Here is a tiny trained network, its code and every weight. The questions are about switching its units off for an input and a class, where a switched-off unit gives its printed mean instead of its output.

import numpy as np


def w(rows, s, z=0):
    codes = np.array(rows[::2]) - 128.0
    scale = np.full(codes.shape[1], s)
    scale[-1] = z or s
    return codes * scale


def f(y):
    return y / 2 * (1 + np.tanh(0.7978845608 * (y + 0.044715 * y**3)))


def log_softmax(a):
    a = a - a.max(-1, keepdims=True)
    return a - np.log(np.exp(a).sum(-1, keepdims=True))


def net(x, mask):
    res = np.array(x, float).reshape(1, 8) / 4 @ E
    y = f(res @ A[0][:, :-1].T + A[0][:, -1])
    res = res + np.where(mask, y, B[0][:, -1]) @ B[0][:, :-1]
    return log_softmax(res[-1] @ U[:, :-1].T + U[:, -1])


A, B = {}, {}
E = w([
[124,126,127,130],'x0',
[142,134,133,120],'x1',
[42,125,164,2],'x2',
[129,128,128,130],'x3',
[133,127,131,124],'x4',
[184,85,49,69],'x5',
[129,130,129,128],'x6',
[147,17,215,127],'x7',
],0.0084)
A[0] = w([
[160,65,157,120,87],'N1',
[134,184,33,117,120],'N2',
[162,81,166,120,102],'N3',
[180,240,138,103,93],'N4',
[102,150,190,35,34],'N5',
[160,212,106,94,60],'N6',
[118,211,99,126,52],'N7',
[105,110,91,60,38],'N8',
[96,178,187,175,70],'N9',
[143,82,79,111,255],'N10',
[172,168,146,223,142],'N11',
[114,174,210,162,104],'N12',
[181,75,180,115,44],'N13',
[115,201,239,136,77],'N14',
[140,108,92,187,71],'N15',
[90,163,183,175,121],'N16',
[108,170,58,117,45],'N17',
[202,147,130,162,53],'N18',
[196,122,133,189,122],'N19',
[166,85,249,131,168],'N20',
],0.011,0.0081)
B[0] = w([
[97,115,157,230,167],'N1',
[139,133,146,190,186],'N2',
[102,137,124,229,166],'N3',
[91,128,112,226,150],'N4',
[118,76,2,116,174],'N5',
[111,80,153,177,142],'N6',
[100,81,121,193,146],'N7',
[124,32,103,142,142],'N8',
[191,68,175,137,154],'N9',
[214,192,254,111,251],'N10',
[134,154,88,73,209],'N11',
[197,92,175,115,168],'N12',
[104,95,144,227,157],'N13',
[177,77,139,106,171],'N14',
[79,65,63,73,146],'N15',
[183,109,173,112,169],'N16',
[129,49,154,204,143],'N17',
[81,34,32,85,147],'N18',
[59,110,75,31,194],'N19',
[67,181,119,154,254],'N20',
],0.0087,0.0086)
U = w([
[83,104,139,239,39],'0',
[73,39,63,66,83],'1',
[139,168,149,130,213],'2',
[139,169,154,127,197],'3',
[254,61,166,134,11],'4',
[122,188,147,126,180],'5',
[117,178,145,122,175],'6',
],0.012,0.011)

Each question gives the input, the list of numbers given to net, and the class t.
The units are the neurons (one row each of A and B). Each row of codes is followed by its name. A weight is (code - 128) times the scale printed after its matrix; where a second scale follows, it is the last column's (A, B and U).
mask holds one flag per neuron, in row order. A switched-off neuron (its flag False) gives its mean, the last column of its row in B, instead of its output. The means were averaged over made-up inputs and are rounded, as every weight is.
A unit's drop is (log p(t) with every unit on - log p(t) with that unit switched off) / (log p(t) with every unit on - log p(t) with every unit switched off).
The circuit of an input: a set's keep is (log p(t) with only the set's units on - log p(t) with every unit switched off) / (log p(t) with every unit on - log p(t) with every unit switched off). Starting from the 12 units with the biggest drops (on a tie, the unit counted first), units are removed one at a time, each time the one whose removal leaves the highest keep (on an exact tie, the one counted first), for as long as the keep stays at least 0.8.
circuit, biggest first: the units of the circuit, biggest drop first
unit that matters most: the unit with the biggest drop
k most important neurons: the k neurons with the biggest drops, biggest first
drop when u is switched off: that unit's drop, to one decimal
input [3,5,-5,-3,-2,3,-3,0], class 1: circuit, biggest first : N19; N18
input [-1,6,4,-6,-8,8,-7,4], class 4: circuit, biggest first : N10
input [2,3,0,0,-4,8,-4,-7], class 4: circuit, biggest first : N20; N17
input [5,-7,8,-1,-1,-5,8,-5], class 1: circuit, biggest first : N5; N10
input [-3,-2,-6,6,0,-4,-3,-5], class 1: 2 most important neurons : N10; N19
input [7,1,4,7,2,-8,-3,4], class 4: 4 most important neurons : N14; N12; N9; N16
input [-3,-4,2,6,-8,-6,-8,8], class 0: 2 most important neurons : N20; N10
input [1,-8,3,1,3,8,5,-1], class 4: circuit, biggest first : N20; N10
input [-6,5,4,-6,2,-8,4,3], class 4: circuit, biggest first : N14; N12
input [-3,2,3,2,5,-6,-1,6], class 0: 4 most important neurons : N20; N10; N11; N3
input [6,-5,-5,-4,-4,-1,-4,1], class 1: 2 most important neurons : N19; N15
input [-8,-1,-8,-1,-1,2,-6,6], class 1: 3 most important neurons : N19; N18; N15
input [8,6,3,7,-2,3,-6,7], class 0: drop when N13 is switched off : 0.2
input [1,6,-8,3,3,-7,-2,-1], class 1: drop when N10 is switched off : 0.1
input [-1,2,-8,-8,2,-4,2,-5], class 1: drop when N18 is switched off : 0.1
input [0,0,2,-5,-2,8,6,-7], class 4: drop when N20 is switched off : 0.4
input [3,-8,6,-4,-2,8,1,-2], class 4: unit that matters most : N10
